Rows near named flat spaces through zero:
dz_fr: [ 10.5  -8.1   2.4 -14.2  27.2   2.4 -29.5   7.9 -25.2  -6.8  -7.7  -3.7
  12.3  -7.8  -4.1 -16.2]
bl_sj: [  0.8  -5.7   4.1  10.6   7.5  -1.2  -4.4  29.5  -4.5  -2.9   6.7 -10.8
  20.5  -3.0  -9.2   7.3]
nm_nz: [ -0.1   4.9 -11.8 -23.2 -16.7  19.9 -29.6  -1.4  -2.2  -3.5  19.1 -14.1
   8.0   3.3   1.5  -4.3]
pm_sg: [  9.6  -2.6  -5.8  -5.1  -5.4  -1.4   4.5  -0.5  27.4   6.3  -5.6  -2.0
  16.0   8.4  -5.3 -14.4]
pp_jn: [ -4.3  18.6  10.4   2.6   4.7   0.3  -7.6   4.7   1.5 -13.6 -19.9  -8.8
 -20.6   6.0 -10.4  -1.5]
zc_mq: [  1.1  -8.5  -8.2  12.8  -9.8 -13.0  -5.7   6.1   8.8  23.8  -2.3  -9.6
   7.4   5.1 -14.8 -11.0]
pp_jn: [  2.4  28.0 -18.7 -20.9   1.5  -9.7  -4.3  11.8  19.7 -11.5 -36.8  -2.6
 -37.0   7.1 -35.3 -17.1]
[-10.6  -0.4  14.9   0.2  10.1  -5.2  -4.5   1.8 -11.7   5.8   1.4   7.3
   4.7   5.9  -0.1  -6.8] : dz_fr
[ -9.6   1.0 -12.6 -27.7 -17.8 -11.0  -1.3 -13.3   3.3  12.6   6.1   8.7
 -13.4 -12.2   5.2   8.4] : bl_sj
[ -2.7  19.4  -7.8  -7.3  -4.8 -11.7  -2.7   5.1  10.0  -8.5 -16.9  -4.8
 -25.0  -1.0 -27.0 -12.1] : pp_jn
[  4.1  -1.4 -16.8 -10.1  -7.6 -20.7  10.4 -13.9   0.9   9.8  -7.4  16.7
   3.5 -20.8   2.3   2.9] : bl_sj
[ -1.4   8.7 -19.1 -11.6  10.5  -9.2  -3.3  13.3  16.1 -16.2 -25.0  14.8
 -40.8  12.3 -35.5 -10.1] : pp_jn
[ -5.9 -22.2  13.7  19.0   7.1  19.5   4.0 -25.1 -15.2   1.7  32.5  -2.8
  47.5  -3.3  55.7  15.3] : pp_jn
zc_mq: [ 18.3 -11.9   8.0  13.2 -14.9 -18.4  -3.7  -8.4   8.3  -5.5 -19.4 -18.9
   7.5  -8.7 -11.0 -22.7]
fl_ll: [  9.2  -1.2  14.9   3.6 -15.1 -13.7   0.0   3.3  34.9  -8.4 -12.6 -12.5
   6.9  -4.3  -6.5  14.8]
[ -5.7   1.6  -2.4 -14.2 -14.9  15.7 -16.2  -5.3  -2.4   1.0  16.0  -1.6
  -0.6  -9.6   2.5  -5.3] : nm_nz
[ -7.5   1.7   4.3   8.9  -4.9 -22.5  -9.0   5.0   8.2   6.0  -2.8  -9.9
  -4.5 -13.5  -5.6 -14.6] : zc_mq
[  1.4   3.6  -5.0   6.8 -14.5  10.7   3.8  -7.6   5.1 -12.6  -8.6   1.3
 -15.4  -0.5  -1.8  -5.4] : dz_fr
nm_nz: [  0.5   0.1  -0.2 -12.8  -0.3  13.6  -2.7   1.5  -6.1   0.5   6.4  -7.7
   0.7  -2.7  -4.1  -5.0]
[ -3.7 -15.0  15.1  26.0  14.2 -21.0  20.7  -7.1   0.5   7.1 -16.6  22.7
  -1.9   5.8   8.7   7.3] : nm_nz
pm_sg: [ 16.8  -1.4  -4.3  -1.1 -14.0   0.4  -2.6  -0.8  27.7  13.0 -31.3 -22.7
   2.8  -0.2   8.5 -37.6]
[  4.6  -3.8  -2.4 -14.7 -24.6  18.3 -22.8  -4.7   0.3  -9.6  26.3 -22.9
  20.4  -3.1  -2.3 -15.7] : nm_nz
dz_fr: [ -9.3   9.6   1.8  17.2 -12.0   1.5  18.6   0.2   1.7  16.7   0.5   4.8
   3.0  10.8  -0.2   2.7]
[  3.4   3.0   1.1  21.6   7.0 -12.5  11.0   1.3  -6.0   7.9 -18.7  11.3
  -1.8   4.7  -3.7   7.3] : nm_nz
[-11.2   3.9 -10.6  12.5  -8.8 -14.5  -1.9  -3.0  19.4  -1.7  -0.6   0.1
 -11.7   2.8  21.6 -23.2] : zc_mq
[  1.1   4.3   6.1   3.6  -2.6   6.7   2.3   0.0  24.8   0.4  -6.4  -9.2
   2.4 -17.5  -5.4  15.2] : fl_ll
[ -2.7   3.4   7.7   3.8  -4.8  15.6   3.8 -10.2   3.4  -5.6 -18.9  -9.7
  -7.2  -0.3  -1.8  -7.0] : pm_sg
[ -2.3   0.7 -10.3  -0.6  -4.3  -4.3 -13.9   1.6  15.7  29.1   3.5   8.7
  -4.2  -7.4 -14.7  -9.3] : zc_mq
[ -9.7   0.4   0.6   6.4 -13.6   3.2  14.5  -2.5  15.8   4.8 -10.5   6.6
   0.3  18.7  -6.3   0.1] : dz_fr
[ 10.7   0.6   5.0 -16.9 -13.1 -10.4   0.2   2.7  27.2  -9.6 -26.2 -17.3
   8.3 -19.9   7.4  15.0] : fl_ll
[ -3.9   4.0  -1.9   9.0 -22.7   1.8 -14.0   3.5 -27.8  -8.6  -0.4  11.2
   1.2  -3.5  -0.3  -7.3] : pm_sg
[ 3.1 -2.6  3.7  0.7  7.6  2.5 -1.8 -6.0 -3.2 -4.2 20.6  4.2 20.6 -1.7
 12.7  2.6] : pp_jn
[ -1.6 -31.1  32.0  28.0   0.8  20.1   5.1 -35.1 -24.4  20.6  54.0  -4.1
  65.2  -5.8  70.9  15.4] : pp_jn
[ 25.8   0.1   2.4  17.0  16.5   7.2  22.8   3.9 -27.5 -25.1   2.6 -23.7
  21.9  20.0  -9.9  39.0] : zc_mq
[  5.6  23.6 -13.2 -28.8   1.4 -14.4  -9.2  20.1  20.8 -10.8 -37.7   5.0
 -41.4  -1.9 -44.4 -29.7] : pp_jn
[  8.9   6.9 -24.0  -9.5 -11.5  -4.1   8.1  10.8  18.8  16.6 -13.1 -10.0
  11.4  -4.2   0.2 -14.4] : pm_sg
bl_sj: [ -2.4  -0.3 -14.9  20.2  -6.0 -16.1   0.0  15.3   1.2  -8.3 -13.4 -15.8
  24.8  -8.4  -4.1  22.6]
[-6.3 -8.8  5.2  2.1  5.9  3.0 -5.0 -3.7 -8.9 10.6  4.7 17.4 -1.3  5.0
 -1.2 -6.9] : fl_ll
[ 16.8   8.1   2.9   6.9   8.2  10.8  -9.2  -6.2  18.1   1.8 -16.2  -7.5
 -10.6   0.2  -6.8 -23.4] : pm_sg
[  6.9   4.5  14.3  -0.2  -6.2  -3.5   3.1   0.0  22.3  -7.5 -10.1  -6.4
  -0.7  -0.2  -2.7   8.7] : fl_ll
[  7.0  -0.9  -3.3   5.5   8.9  -3.6   1.0 -15.9   1.8  -3.6   2.3  -7.5
  -2.5  -1.2  -6.8 -10.0] : bl_sj
[ -3.9  -5.5  13.9  28.6  17.7 -24.4  32.8   5.8  -2.7   0.3 -28.3  19.7
 -11.0  -3.6  -0.4  15.2] : nm_nz
[-17.2  16.0  10.1 -19.9   5.4  23.0   9.1  -9.2 -11.0 -36.2  18.6   5.9
  -3.1  18.4  30.6  11.2] : zc_mq
[  8.3   9.5  -2.7   4.6 -10.2   9.8   9.6   7.3   9.5 -10.4 -15.1   9.1
 -15.1  -5.7  -4.1  -2.5] : dz_fr
[ -8.7   7.1  -5.8 -13.8 -12.0   6.9 -18.5 -10.7   2.9  -1.2   9.9  -3.0
  -4.5  -3.8  -0.4  -5.1] : nm_nz
[-0.3 -2.2  1.2  8.3 -8.7 -6.7 21.2  1.8  5.5  3.5  2.2  3.2 -3.4 -0.3
  4.9 -2.1] : dz_fr
[ -3.5  -1.3  11.4  -5.0   0.1  20.6  19.6  -3.5  -6.1 -37.3  -9.3  -9.4
   0.7  11.1   9.9  21.7] : zc_mq
[ -0.4  -6.0   3.8   1.8  -5.5  -8.5   0.2  -4.3   4.6  11.2  11.2   5.7
  -8.0  -2.0  10.7 -10.0] : zc_mq
[ -8.5   0.0  -2.2  -0.5  15.1   5.8  -4.0   7.4  -8.8   3.4  14.0  -5.0
 -10.7   3.3   7.8  26.6] : pm_sg
[ 15.0   1.2 -12.8 -13.1   1.0  -1.7   2.9   6.9  21.7  -9.1 -22.4   0.6
 -30.9  -0.8 -23.1 -12.6] : pp_jn
[ -3.1 -18.2   1.6 -10.9  -4.4  27.7 -20.8  10.4   1.3 -12.2  14.6   7.2
   2.1   2.9   5.5   0.2] : bl_sj
[-13.7   4.1  20.9  12.4   0.7   0.1   3.8 -19.6 -30.2 -15.1  27.9 -11.3
  -9.5  -7.6  -5.8  20.3] : pm_sg
[ -3.9   2.8  12.6   4.8 -15.1 -22.7 -20.8 -19.2  15.9 -23.9 -16.3 -13.2
  -2.4 -23.5  12.3 -41.4] : zc_mq

Rows near named flat spaces through zero:
zh_hc: [ -0.3  -4.3   0.9  -4.4  13.0  -8.1  -1.3   9.1   5.7   4.4 -10.0   2.7
  -4.2  -9.3  -2.3  -2.9]
[ -1.3   3.4  -2.8  -2.6 -11.8   9.1  -2.0  -9.3  -6.1   0.5   8.8   0.8
  -2.5   5.7   8.4   3.3] : zh_hc
[ -6.6   1.2  11.1   6.5 -27.7  47.9  -0.4 -32.5 -29.4 -20.9  30.9   6.5
   1.7  36.0   1.9  15.2] : zh_hc
jm_cd: [  1.6   4.5   9.2  -1.4  -8.5  -2.6  -0.9 -10.8   3.2 -10.7  11.0 -16.3
  -2.0  -4.2  -6.1   4.5]
mf_sl: [  4.4  -3.4  10.7  14.2  -3.7   2.1 -18.8  -4.7  -3.2  -8.9   3.0  -2.4
 -22.6  -1.9  -7.3  -3.0]
mm_sq: [ -1.0   4.2  -5.6  12.1   2.0  -9.1   5.9  20.2   3.7  -0.4   5.8 -12.6
   6.9   0.6  12.0  18.1]
sb_dl: [-19.2  -9.9  14.4  -6.5   0.2  -4.1   6.2  17.9   7.0   3.3   7.1  -0.2
 -31.6  -0.1 -19.5  -9.6]
gs_dg: [ 8.5  3.9 -3.8 15.5 -3.9  5.7 -3.1 10.1  3.1  2.5 -6.6 -5.1  6.1  0.3
  7.9 -3.3]
sb_dl: [ -9.4   2.4 -12.4   9.9   7.2  -4.8   0.4  17.4  -1.5  12.2   5.6 -11.5
 -16.4  -4.8  -5.9  -8.9]
mc_rz: [ -2.4  -1.1 -16.1 -24.5  11.0  14.8  11.5  -1.5   7.9  -8.6 -28.2   3.2
   1.8   1.3  20.9 -11.0]
[ -5.5  22.2 -18.5   4.1  -1.8  -0.2   4.6  13.1   2.1  -0.5  -6.0   6.9
  16.6 -10.6   2.8 -18.1] : gs_dg
zh_hc: [ -2.8   1.0   1.7   1.9  -9.2  24.2  -0.9  -8.2 -18.2 -14.8  18.0  -0.6
  -9.3  14.2   1.8   3.0]
mm_sq: [-11.7  -6.2   4.0   9.8   6.2  -8.6  -5.8  13.2   0.0   5.4 -12.4  -9.0
   9.2   6.3   0.0  31.0]
jm_cd: [  4.6 -12.7   4.2  16.7  -5.8 -23.2   9.0 -10.6   5.3  14.8  12.0  16.5
   7.2 -10.2 -34.6   6.2]
[  7.5 -12.7 -14.6   3.8  -3.4 -12.2  -8.4   6.1  -2.0   2.7  14.0 -23.2
  -9.4  -5.1 -10.5  14.0] : jm_cd
[ -4.1   8.4   6.7  21.4  -6.7   4.9   0.3  -5.2 -11.6  25.6  17.2  -5.8
  -4.0  -9.8  21.9  -5.2] : mm_sq
[ 14.4 -12.1   9.3  34.4  12.8  -4.1  -3.9   0.4   0.2   4.3  -8.8  -3.1
   1.0  -4.7  13.1  18.4] : mf_sl
mf_sl: [  8.7  -1.1  -5.5  -0.8  10.1   6.7  16.3 -26.7 -20.2  -2.2  -5.9  -3.2
  16.5   1.3   6.5  15.8]
[  2.1 -16.6  12.9 -23.9   7.8   4.4  -4.9 -17.0  -6.0 -12.4 -17.3  15.7
  -5.0  16.6 -19.2  -5.7] : mm_sq
[ 8.4  3.7 11.8 -6.8 -9.0 -7.4 -9.7 -0.4  4.8  2.9 -1.6 -3.8  2.9 -0.1
  3.1  5.6] : mf_sl
[ -7.2 -12.9  11.0  -7.0  -1.0   4.9  -4.0  -8.3  -4.6 -14.7   4.2 -18.7
 -21.3   1.7   9.8  -2.5] : sb_dl
pn_ql: [ -5.6   0.8  13.3   9.8  -0.9   1.9   6.3   4.9   0.8  -7.3   7.7   7.8
   2.0  -8.3  -4.1 -11.2]
pn_ql: [-12.0   2.5  10.6  -8.4  -7.2   0.3  23.2  30.0  -2.3  -9.1   7.7  -8.9
 -10.5  -9.8 -17.1   4.2]
[ -2.8 -12.0   1.4  -0.6   3.5   6.3   2.8  -8.6  -4.3   8.7  -1.3   7.9
   3.5   3.7   8.7  -7.3] : mc_rz
[  0.9   0.5  -9.6   1.6   2.7  -7.8   3.6  -8.7  -5.6   8.3   0.1  -6.2
 -10.6   0.1  -8.5   5.1] : pn_ql
[  1.3 -12.5  10.1  23.5 -10.7   6.0   6.6 -29.8  11.7 -25.2  13.6  -9.3
  11.4   1.2   1.9 -20.9] : mm_sq
[ -4.1  13.7   2.8  -2.5 -14.4   4.7 -32.3   1.1   2.9  -8.6  -0.6 -26.8
  -9.4  -0.5  15.9  15.0] : jm_cd
[ -8.7  -2.1 -14.4 -13.8   8.3  13.8  12.2   7.2  -6.5 -15.0  -6.4 -15.4
 -12.2   5.7  22.3 -17.4] : jm_cd
lj_rn: [ 6.1 -7.6  5.4  2.6  9.1  3.4  6.1 10.0 -4.2 -7.2 -9.5  0.5 -5.5 13.3
  6.1  5.8]
